Below are the code and all the weights of a small trained network. Each question names an input and a class and asks about switching units off, where a switched-off unit gives its printed mean instead of its output.

import numpy as np


def w(rows, s, z=0):
    codes = np.array(rows[::2]) - 128.0
    scale = np.full(codes.shape[1], s)
    scale[-1] = z or s
    return codes * scale


def norm(h):
    return h / np.sqrt((h * h).mean(-1, keepdims=True) + 1e-5)


def f(y):
    return np.maximum(y, 0)


def log_softmax(a):
    a = a - a.max(-1, keepdims=True)
    return a - np.log(np.exp(a).sum(-1, keepdims=True))


def net(x, mask):
    res = np.array(x, float).reshape(1, 8) / 4 @ E
    u = 0
    for l in range(2):
        y = f(norm(res) @ A[l][:, :-1].T + A[l][:, -1])
        res = res + np.where(mask[u : u + 15], y, B[l][:, -1]) @ B[l][:, :-1]
        u += 15
    return log_softmax(norm(res)[-1] @ U[:, :-1].T + U[:, -1])


A, B = {}, {}
E = w([
[128,129,126,130,128,129],'x0',
[234,83,191,172,237,63],'x1',
[131,129,127,128,127,127],'x2',
[217,224,255,80,81,185],'x3',
[127,126,129,127,127,128],'x4',
[131,122,199,191,10,17],'x5',
[127,128,129,129,128,128],'x6',
[130,128,127,128,127,129],'x7',
],0.0088)
A[0] = w([
[88,125,46,110,45,94,9],'L0N0',
[149,116,168,159,128,43,34],'L0N1',
[158,188,193,55,120,134,131],'L0N2',
[122,69,160,94,67,61,107],'L0N3',
[178,204,152,75,122,139,106],'L0N4',
[85,34,126,184,57,47,109],'L0N5',
[119,114,170,222,29,58,138],'L0N6',
[195,217,239,27,133,210,68],'L0N7',
[117,113,197,185,120,161,37],'L0N8',
[195,127,221,106,163,142,3],'L0N9',
[88,133,84,144,99,106,37],'L0N10',
[141,139,91,61,192,181,194],'L0N11',
[2,129,112,10,89,217,152],'L0N12',
[151,79,140,105,156,98,127],'L0N13',
[209,98,176,168,234,67,139],'L0N14',
],0.008,0.0066)
B[0] = w([
[95,212,123,124,234,51,156],'L0N0',
[171,63,111,210,62,127,153],'L0N1',
[139,158,180,152,98,182,207],'L0N2',
[138,144,101,205,104,180,171],'L0N3',
[94,137,152,222,100,153,187],'L0N4',
[111,191,82,218,171,141,209],'L0N5',
[78,135,160,141,81,40,229],'L0N6',
[129,194,140,219,126,168,246],'L0N7',
[157,111,154,100,140,95,130],'L0N8',
[195,215,176,107,172,133,158],'L0N9',
[108,173,110,130,161,114,140],'L0N10',
[171,101,43,100,143,140,226],'L0N11',
[226,121,54,165,55,99,254],'L0N12',
[113,92,128,123,82,187,158],'L0N13',
[214,2,117,122,224,113,227],'L0N14',
],0.0079,0.0078)
A[1] = w([
[244,54,127,110,150,94,155],'L1N0',
[154,168,64,123,222,179,149],'L1N1',
[130,164,219,180,86,107,203],'L1N2',
[3,21,45,130,151,73,2],'L1N3',
[174,184,217,128,119,197,84],'L1N4',
[103,85,55,124,150,94,79],'L1N5',
[65,155,96,99,16,119,197],'L1N6',
[192,57,237,98,186,76,138],'L1N7',
[188,81,165,169,188,106,131],'L1N8',
[173,159,135,79,153,174,73],'L1N9',
[91,116,167,136,106,62,169],'L1N10',
[123,119,98,54,154,252,171],'L1N11',
[155,134,215,134,62,53,62],'L1N12',
[90,23,126,140,178,87,61],'L1N13',
[151,139,137,100,236,172,54],'L1N14',
],0.011,0.0051)
B[1] = w([
[26,163,130,100,138,145,229],'L1N0',
[108,114,165,66,111,187,227],'L1N1',
[119,104,98,53,142,145,254],'L1N2',
[191,186,192,116,84,138,198],'L1N3',
[85,60,75,130,140,56,213],'L1N4',
[134,117,83,84,168,102,188],'L1N5',
[97,104,210,125,206,156,230],'L1N6',
[137,231,40,114,57,121,207],'L1N7',
[185,79,185,153,118,99,220],'L1N8',
[122,131,139,201,119,127,157],'L1N9',
[136,150,123,163,144,166,180],'L1N10',
[143,152,146,211,90,6,197],'L1N11',
[160,140,105,43,123,132,186],'L1N12',
[79,58,110,151,111,140,181],'L1N13',
[103,112,207,137,180,162,170],'L1N14',
],0.013,0.0086)
U = w([
[113,146,24,49,143,153,252],'0',
[13,213,122,193,144,68,182],'1',
[97,4,139,62,218,140,68],'2',
[150,39,115,237,117,60,118],'3',
[162,200,105,216,52,201,129],'4',
[58,165,224,29,73,171,12],'5',
[193,118,241,186,193,184,144],'6',
[234,159,159,69,65,59,75],'7',
],0.023,0.0022)

Each question gives the input, the list of numbers given to net, and the class t.
The units are the neurons (one row each of A and B). Each row of codes is followed by its name. A weight is (code - 128) times the scale printed after its matrix; where a second scale follows, it is the last column's (A, B and U).
mask holds one flag per neuron, layer by layer. A switched-off neuron (its flag False) gives its mean, the last column of its row in B, instead of its output. The means were averaged over made-up inputs and are rounded, as every weight is.
A unit's drop is (log p(t) with every unit on - log p(t) with that unit switched off) / (log p(t) with every unit on - log p(t) with every unit switched off).
The circuit of an input: a set's keep is (log p(t) with only the set's units on - log p(t) with every unit switched off) / (log p(t) with every unit on - log p(t) with every unit switched off). Starting from the 12 units with the biggest drops (on a tie, the unit counted first), units are removed one at a time, each time the one whose removal leaves the highest keep (on an exact tie, the one counted first), for as long as the keep stays at least 0.8.
circuit, biggest first: the units of the circuit, biggest drop first
k most important neurons: the k neurons with the biggest drops, biggest first
k most important neurons of layer l: the k neurons of layer l with the biggest drops, biggest first
drop of u: that unit's drop, to one decimal
input [5,1,0,0,3,0,-6,2], class 2: circuit, biggest first : (L0N14)
input [-7,0,-2,3,-6,0,5,-7], class 4: 4 most important neurons : (L0N7; L1N6; L0N14; L1N0)
input [-1,-6,0,0,-7,2,3,7], class 1: 2 most important neurons : (L1N1; L0N0)
input [1,-3,-3,-1,7,0,-1,5], class 0: 4 most important neurons : (L0N12; L1N11; L0N6; L0N7)
input [0,-1,5,8,6,5,-4,3], class 5: 2 most important neurons of layer 0 : (L0N14; L0N12)
input [7,0,3,-8,-7,7,2,-5], class 1: circuit, biggest first : (L0N14; L0N12)
input [-1,7,-2,3,-6,3,8,-1], class 7: 2 most important neurons of layer 1 : (L1N7; L1N8)
input [-8,2,8,1,-4,7,-3,8], class 7: 2 most important neurons : (L1N12; L1N2)
input [-5,7,3,1,0,7,2,-8], class 7: 2 most important neurons : (L1N7; L1N12)
input [8,-1,5,-7,-3,1,4,8], class 1: 2 most important neurons : (L0N14; L1N2)
input [-8,-6,5,3,0,0,1,5], class 4: 4 most important neurons : (L0N12; L0N6; L1N1; L1N0)
input [-8,8,-5,3,-7,5,-6,-1], class 7: 2 most important neurons : (L1N7; L1N8)
input [-8,0,-7,-1,-6,3,2,4], class 1: 3 most important neurons : (L0N5; L0N14; L0N6)
input [8,-8,-8,3,-7,-4,6,-5], class 4: circuit, biggest first : (L0N12)
input [-5,-3,6,-6,4,0,-8,-3], class 0: 3 most important neurons : (L1N5; L1N11; L0N6)
input [3,0,-2,-1,6,5,6,0], class 1: 2 most important neurons : (L0N5; L0N14)
input [3,-8,7,1,-1,7,8,7], class 5: 3 most important neurons : (L1N6; L1N11; L1N12)
input [6,6,4,-1,7,-1,-7,-3], class 2: 3 most important neurons : (L0N14; L1N0; L1N8)
input [-4,8,1,1,6,4,8,0], class 7: 3 most important neurons of layer 1 : (L1N7; L1N8; L1N4)
input [3,-6,2,7,1,-2,-3,-6], class 4: most important neuron : (L0N12)
input [5,4,-7,2,-6,4,4,-5], class 7: 2 most important neurons of layer 1 : (L1N8; L1N7)
input [-3,-1,-1,-7,-6,-1,-4,6], class 0: drop of L1N5 : 0.3
input [8,-6,3,5,-8,-3,5,1], class 4: drop of L0N12 : 0.2
input [-6,-1,2,-2,-6,3,5,-4], class 1: drop of L1N4 : 0.0
input [7,-8,4,5,-6,-3,-7,8], class 4: drop of L0N12 : 0.5
input [-8,0,-5,-6,6,8,7,-8], class 1: 2 most important neurons of layer 0 : (L0N14; L0N5)
input [0,1,6,1,-6,5,-2,8], class 7: circuit, biggest first : (L1N12)
